Here is a tiny trained network, its code and every weight. The questions are about switching its units off for an input and a target symbol, where a switched-off unit gives its printed mean instead of its output.

import numpy as np


def w(rows, s, z=0):
    codes = np.array(rows[::2]) - 128.0
    scale = np.full(codes.shape[1], s)
    scale[-1] = z or s
    return codes * scale


def norm(h):
    return h / np.sqrt((h * h).mean(-1, keepdims=True) + 1e-5)


def f(y):
    return y / 2 * (1 + np.tanh(0.7978845608 * (y + 0.044715 * y**3)))


def softmax(a):
    e = np.exp(a - a.max(-1, keepdims=True))
    return e / e.sum(-1, keepdims=True)


def log_softmax(a):
    a = a - a.max(-1, keepdims=True)
    return a - np.log(np.exp(a).sum(-1, keepdims=True))


def net(x, mask):
    ids = ['αγηξσω'.index(c) for c in x.split()]
    T = len(ids)
    res = E[ids] + P[:T]
    u = 0
    for l in range(2):
        r = norm(res)
        for j in range(2):
            rows = slice(2 * j, 2 * j + 2)
            q, k, v = (r @ M[l][rows].T for M in (Q, K, V))
            z = softmax(np.where(np.tri(T) > 0, q @ k.T / 2**0.5, -1e9)) @ v
            o = O[l][rows]
            res = res + np.where(mask[u + j], z, o[:, -1]) @ o[:, :-1]
        u += 2
        y = f(norm(res) @ A[l][:, :-1].T + A[l][:, -1])
        res = res + np.where(mask[u : u + 8], y, B[l][:, -1]) @ B[l][:, :-1]
        u += 8
    return log_softmax(norm(res)[-1] @ U[:, :-1].T + U[:, -1])


Q, K, V, O, A, B = {}, {}, {}, {}, {}, {}
E = w([
[22,207,110,35,199,74,105,221,229,110],'α',
[90,91,160,163,136,172,60,202,165,196],'γ',
[211,150,213,68,39,254,125,127,161,169],'η',
[62,158,71,195,58,195,200,171,125,209],'ξ',
[140,83,20,97,164,146,119,33,174,166],'σ',
[110,137,95,132,93,92,98,35,71,167],'ω',
],0.0074)
P = w([
[209,140,127,141,118,61,171,2,100,52],'0',
[149,201,128,121,162,92,138,186,95,154],'1',
[120,197,107,135,162,154,88,179,114,157],'2',
[137,145,135,109,168,167,99,185,78,189],'3',
[93,138,139,114,135,179,70,165,114,163],'4',
[100,94,147,110,120,187,79,154,128,203],'5',
[60,91,160,115,103,161,83,142,158,207],'6',
[33,70,189,68,76,160,90,122,183,231],'7',
],0.0051)
Q[0] = w([
[237,147,216,120,151,127,132,174,153,75],'0.h0',
[101,184,129,118,106,179,91,199,191,228],'0.h0',
[165,56,133,149,176,25,135,110,77,1],'0.h1',
[245,195,100,170,185,150,107,170,48,89],'0.h1',
],0.0065)
K[0] = w([
[23,64,79,186,241,103,60,165,115,220],'0.h0',
[147,76,83,68,49,254,137,108,123,211],'0.h0',
[178,208,145,150,181,108,202,208,133,17],'0.h1',
[115,226,81,60,194,83,123,188,84,72],'0.h1',
],0.0053)
V[0] = w([
[80,158,95,166,253,85,97,157,231,108],'0.h0',
[174,90,243,60,114,134,50,132,203,114],'0.h0',
[177,181,230,225,65,102,132,168,22,98],'0.h1',
[100,108,92,150,131,51,52,53,50,120],'0.h1',
],0.0052)
O[0] = w([
[59,158,90,118,208,26,73,110,140,86,2],'0.h0',
[195,148,196,44,138,102,3,174,96,78,127],'0.h0',
[39,67,207,138,29,198,87,54,148,163,86],'0.h1',
[172,184,87,183,202,118,60,80,105,226,135],'0.h1',
],0.0052,0.0072)
A[0] = w([
[2,156,49,148,136,71,174,160,157,118,2],'0.n0',
[240,52,152,156,133,148,136,230,174,61,56],'0.n1',
[194,97,158,110,227,70,43,129,108,126,78],'0.n2',
[89,189,100,232,121,114,151,79,34,176,117],'0.n3',
[41,71,8,210,194,106,140,105,178,196,173],'0.n4',
[211,195,151,23,114,134,120,88,190,170,161],'0.n5',
[42,182,92,195,116,42,183,162,53,152,28],'0.n6',
[81,167,178,187,214,133,138,206,212,183,107],'0.n7',
],0.0054,0.0032)
B[0] = w([
[194,208,111,58,187,164,215,169,105,138,157],'0.n0',
[103,234,91,29,151,113,242,191,77,44,172],'0.n1',
[112,94,24,100,90,142,79,146,190,160,152],'0.n2',
[150,58,200,47,79,140,105,153,133,119,197],'0.n3',
[97,76,126,111,253,100,114,106,45,156,254],'0.n4',
[148,75,87,148,153,177,59,225,61,133,232],'0.n5',
[53,118,146,55,160,182,167,147,100,135,153],'0.n6',
[174,137,72,131,77,152,63,170,35,214,187],'0.n7',
],0.006,0.005)
Q[1] = w([
[97,100,81,163,150,73,129,48,173,131],'1.h0',
[152,157,79,96,138,105,54,133,83,178],'1.h0',
[84,161,151,169,78,80,70,115,125,74],'1.h1',
[111,175,143,248,120,18,178,2,199,61],'1.h1',
],0.0092)
K[1] = w([
[187,186,178,72,176,72,21,116,143,133],'1.h0',
[152,11,195,107,105,140,153,87,86,86],'1.h0',
[54,82,76,148,132,148,136,194,114,169],'1.h1',
[125,121,129,94,164,223,115,254,43,217],'1.h1',
],0.0078)
V[1] = w([
[185,126,191,26,177,104,58,73,84,172],'1.h0',
[181,74,75,237,116,94,159,77,74,122],'1.h0',
[223,40,167,144,126,133,169,2,40,172],'1.h1',
[122,191,247,109,47,192,115,150,133,198],'1.h1',
],0.0051)
O[1] = w([
[149,189,197,162,132,11,71,78,50,113,128],'1.h0',
[75,134,63,149,78,196,157,170,49,148,129],'1.h0',
[126,129,253,83,106,53,195,98,196,123,255],'1.h1',
[93,226,69,17,50,119,53,121,193,162,168],'1.h1',
],0.0055,0.0063)
A[1] = w([
[140,58,124,106,128,122,91,144,89,189,186],'1.n0',
[53,104,174,222,47,116,105,84,213,125,4],'1.n1',
[109,88,9,129,71,173,47,147,165,185,170],'1.n2',
[137,81,76,253,145,181,89,120,122,66,73],'1.n3',
[178,34,147,222,193,91,189,164,99,72,171],'1.n4',
[82,104,54,189,163,193,194,178,163,77,14],'1.n5',
[67,167,74,173,90,195,181,143,234,17,121],'1.n6',
[137,126,131,113,204,250,76,164,127,60,136],'1.n7',
],0.0063,0.0035)
B[1] = w([
[124,112,182,179,86,134,114,140,183,148,254],'1.n0',
[176,204,68,99,118,44,171,240,53,133,118],'1.n1',
[134,170,147,191,74,204,137,156,130,190,249],'1.n2',
[175,208,52,1,129,68,177,207,35,97,128],'1.n3',
[176,206,104,134,130,175,118,101,241,47,194],'1.n4',
[157,108,125,37,83,93,185,204,143,179,142],'1.n5',
[146,108,95,78,135,242,145,158,211,177,146],'1.n6',
[90,41,131,84,110,87,101,115,91,205,189],'1.n7',
],0.0065,0.0048)
U = w([
[203,162,5,102,188,78,174,186,35,104,141],'α',
[147,111,134,246,151,120,14,71,94,234,7],'γ',
[235,207,115,98,58,163,57,153,199,78,176],'η',
[3,90,113,170,130,192,231,147,193,123,202],'ξ',
[160,164,113,215,241,122,132,82,227,33,173],'σ',
[113,51,220,30,119,31,97,89,41,55,70],'ω',
],0.0038,0.0016)

Each question gives the input, a string of symbols that net reads in full, and the target symbol t.
The units are the heads (2 rows each of Q, K, V and O) and the neurons (one row each of A and B). Each row of codes is followed by its name. A weight is (code - 128) times the scale printed after its matrix; where a second scale follows, it is the last column's (O, A, B and U).
mask holds one flag per unit, layer by layer, with each layer's heads first. A switched-off unit (its flag False) gives its mean, the last column of its rows in O or B, instead of its output. The means were averaged over made-up inputs and are rounded, as every weight is.
A unit's drop is (log p(t) with every unit on - log p(t) with that unit switched off) / (log p(t) with every unit on - log p(t) with every unit switched off).
The circuit of an input: a set's keep is (log p(t) with only the set's units on - log p(t) with every unit switched off) / (log p(t) with every unit on - log p(t) with every unit switched off). Starting from the 12 units with the biggest drops (on a tie, the unit counted first), units are removed one at a time, each time the one whose removal leaves the highest keep (on an exact tie, the one counted first), for as long as the keep stays at least 0.8.
circuit, biggest first: the units of the circuit, biggest drop first
most important unit: the unit with the biggest drop
k most important neurons: the k neurons with the biggest drops, biggest first
k most important neurons of layer l: the k neurons of layer l with the biggest drops, biggest first
heads that matter: for each layer, one digit per head in row order, 1 if its drop is at least 0.15 and else 0, layers parted by /
drop of u: that unit's drop, to one decimal
input ω γ γ ξ η γ ξ ξ, target ω: circuit, biggest first -> [0.h0 1.h1]
input σ ξ ξ α η, target σ: circuit, biggest first -> [1.h1 1.n4 0.h0]
input σ γ ξ α η ξ, target σ: circuit, biggest first -> [1.h1 1.n4 0.h0 0.n7]
input γ σ η, target α: 2 most important neurons -> [0.n3 0.n2]
input α η η η σ γ, target α: heads that matter -> 01 / 01
input σ γ σ γ γ γ α, target σ: circuit, biggest first -> [1.h1 1.n4 0.h0]
input ω γ η, target ω: circuit, biggest first -> [1.h1 0.h0]
input η α η ω ω γ ξ ξ, target η: heads that matter -> 10 / 01
input ξ ξ ω, target ξ: heads that matter -> 10 / 00
input ξ ω σ ξ σ, target σ: 2 most important neurons -> [0.n4 1.n4]
input γ ω ξ, target γ: most important unit -> 0.h1
input σ σ σ γ ξ γ, target σ: 2 most important neurons -> [1.n4 0.n5]
input ω η ω γ γ σ ξ, target α: 2 most important neurons -> [0.n1 1.n0]
input ξ η ξ η, target ξ: most important unit -> 0.h0
input ξ η η α ξ σ ξ, target α: 2 most important neurons of layer 0 -> [0.n1 0.n5]
input ξ γ σ σ γ σ, target σ: 2 most important neurons -> [1.n4 0.n4]
input σ α ξ ξ η, target σ: 2 most important neurons of layer 1 -> [1.n4 1.n2]
input σ γ η γ γ γ, target σ: drop of 1.n4 -> 0.5
input α ω γ γ γ σ η, target α: drop of 0.h1 -> 0.3
input γ ω γ, target γ: drop of 0.h0 -> 0.5
input α ξ ξ ξ σ α, target α: drop of 0.n4 -> 0.0
input ω η η, target ω: most important unit -> 1.h1
